J818: [129 155 128 150 116 128 115 161 165 142 128 127 166  98  93  84 167 131
 130  80 161 108 139 148 163 157 142 169 160 162 125  86 136  80 154 170
 175 142 187 100 138 142 165 167 172]
J678: [169 115 143 100 142  88 168  76 130  75 189  72 142 156 165 182 102 151
 159 171  98 110 163 148 170 169 157 136 154  86 160 125 142 163 162  80
 100 139 109 183 133 163  96 117 104]
J503: [141 135 151 134 146 120 129  87 160 102 174  92 165 113 134 129 155 128
 148 116 128 115 161 139 154 157 102 163 167 150 116 117 187 126 136 178
 162 140 166 151 117 161 127 153 141]
J700: [120  99  98  99 108 101 131 121  84 117  91 122  67 146 133 139  79 129
 101 151  97 143  90 114 100 103 116  97  83  85 145 139  85 135 121  70
  78 110  71 120 142  89  94  89  90]
back: [ 88 142 100 143 115] : J678
back: [162 178 136 126 187 117 116 150 167 163 102] : J503
back: [170 154  80 136  86 125 162 160 169 142 157 163] : J818
back: [161 115 128 116 148 128 155 129] : J503
back: [151 102 182 165 156 142  72 189  75 130  76] : J678
back: [ 92 174 102] : J503

J678: [104  95 118 161]
J700: [112 129 129 174]
J444: [113 140 132 143]
J117: [112 129 129 140]
J846: [ 91 108 129 192]
J503: [111 122 119 112]
J940: [113 113  96  86]
back: [140 129 129] : J117
back: [140 113] : J444

J859: [125 142  68 127 139]
J846: [136 118 127 137 127]
J940: [112  83 155 133 106]
J503: [103 128 190 152 104]
J257: [ 83 112 131  74 149]
J678: [149 104 141 142 146]
find: [ 83 112 131  74 149] : J257
back: [118 136] : J846
back: [106 133 155  83] : J940
back: [104 152] : J503

J117: [122 131 106 105 166 142 120  90 141]
J940: [138  99  74 115 162 133 130 149  66]
J444: [ 89 118 115 147 147 157  94  93 136]
J237: [ 98  95  87 168 143 168  68 134 102]
J818: [142 148 141 128 106 113 123 130 118]
J920: [128 133 117 108 153 132 130 101 136]
J859: [110 112 110 148 134 148  97 124 114]
J678: [120 140 143 147 109 126 112 124 120]
J257: [107 125 108 137 152 156  93 107 146]
J503: [148 139 128 138 145 147 101 142  88]
J846: [109 110 112 146 134 141 110 125  95]
J700: [107 125 108 137 126 156  93 107 146]
back: [128 141 148] : J818
back: [133 128] : J920

J117: [124 118 118 113 130 145 141 138 170 124]
J818: [136 140 144 133 134 130 126 128 130 131]
J257: [113 131 127 139 114 102 136 125 178 127]
J503: [144 136 155 138 136 121 142 120 154 125]
J846: [108 138 123 127 120 113 142 128 171 154]
J859: [126 133 133 110 141 159 139 127 143 135]
J237: [143 137 148 154 129 114 109 113 115 113]
J700: [148 148 171 159 139  99 135 107 133 134]
J444: [139 158 136 161 118 106  96 125 104 158]
J940: [113 131 127 139 114 102 136 137 178 127]
J678: [117 144 145 129 130 122 136 117 141 156]
find: [113 131 127 139 114 102 136 137 178 127] : J940
back: [130 128] : J818

J920: [116 136 139 153  95 133  86 113 103]
J257: [116 136 139 153  95 133  86 113 112]
J237: [ 89 130 152 182  77 136  73 102  86]
back: [136  77 182] : J237
find: [116 136 139 153  95 133  86 113 103] : J920

J444: [114 137 138 134 104 132 136 122 111 108 115 122 133 119 114 112 105 106
 124 124 101 143 113 112]
J237: [132 128 138 109 113 131 155 130 113 107 136 129 151 133 109 121 112 126
 113 128 100 150 132 110]
J678: [111 113 155 127 125 109 143 125 127 120 161 163 138 168 110 115 123 122
 132 107 114 178 164 129]
J117: [118 135 141 121 117 128 121 108 116 119 134 137  96 138 102 103 131 127
 160 156 118 130 145 126]
J818: [117 114 137 138 133 104 132 125 143 145 127 129 132 132 140 134 136 112
 131 126 143 148 135 139]
J700: [149 159 138 116 112 151 122 127 101 112 136 134 114 139 107 113 116 161
 123 142 112 118 140 113]
J846: [117 114 137 138 133 104 132 125 143 145 127 129 132 132 140 134 136 139
 117  75 130 121 133 128]
back: [107 132 122 123 115 110 168 138 163 161 120] : J678
find: [117 114 137 138 133 104 132 125 143 145 127 129 132 132 140 134 136 112
 131 126 143 148 135 139] : J818
back: [123 161 116 113] : J700

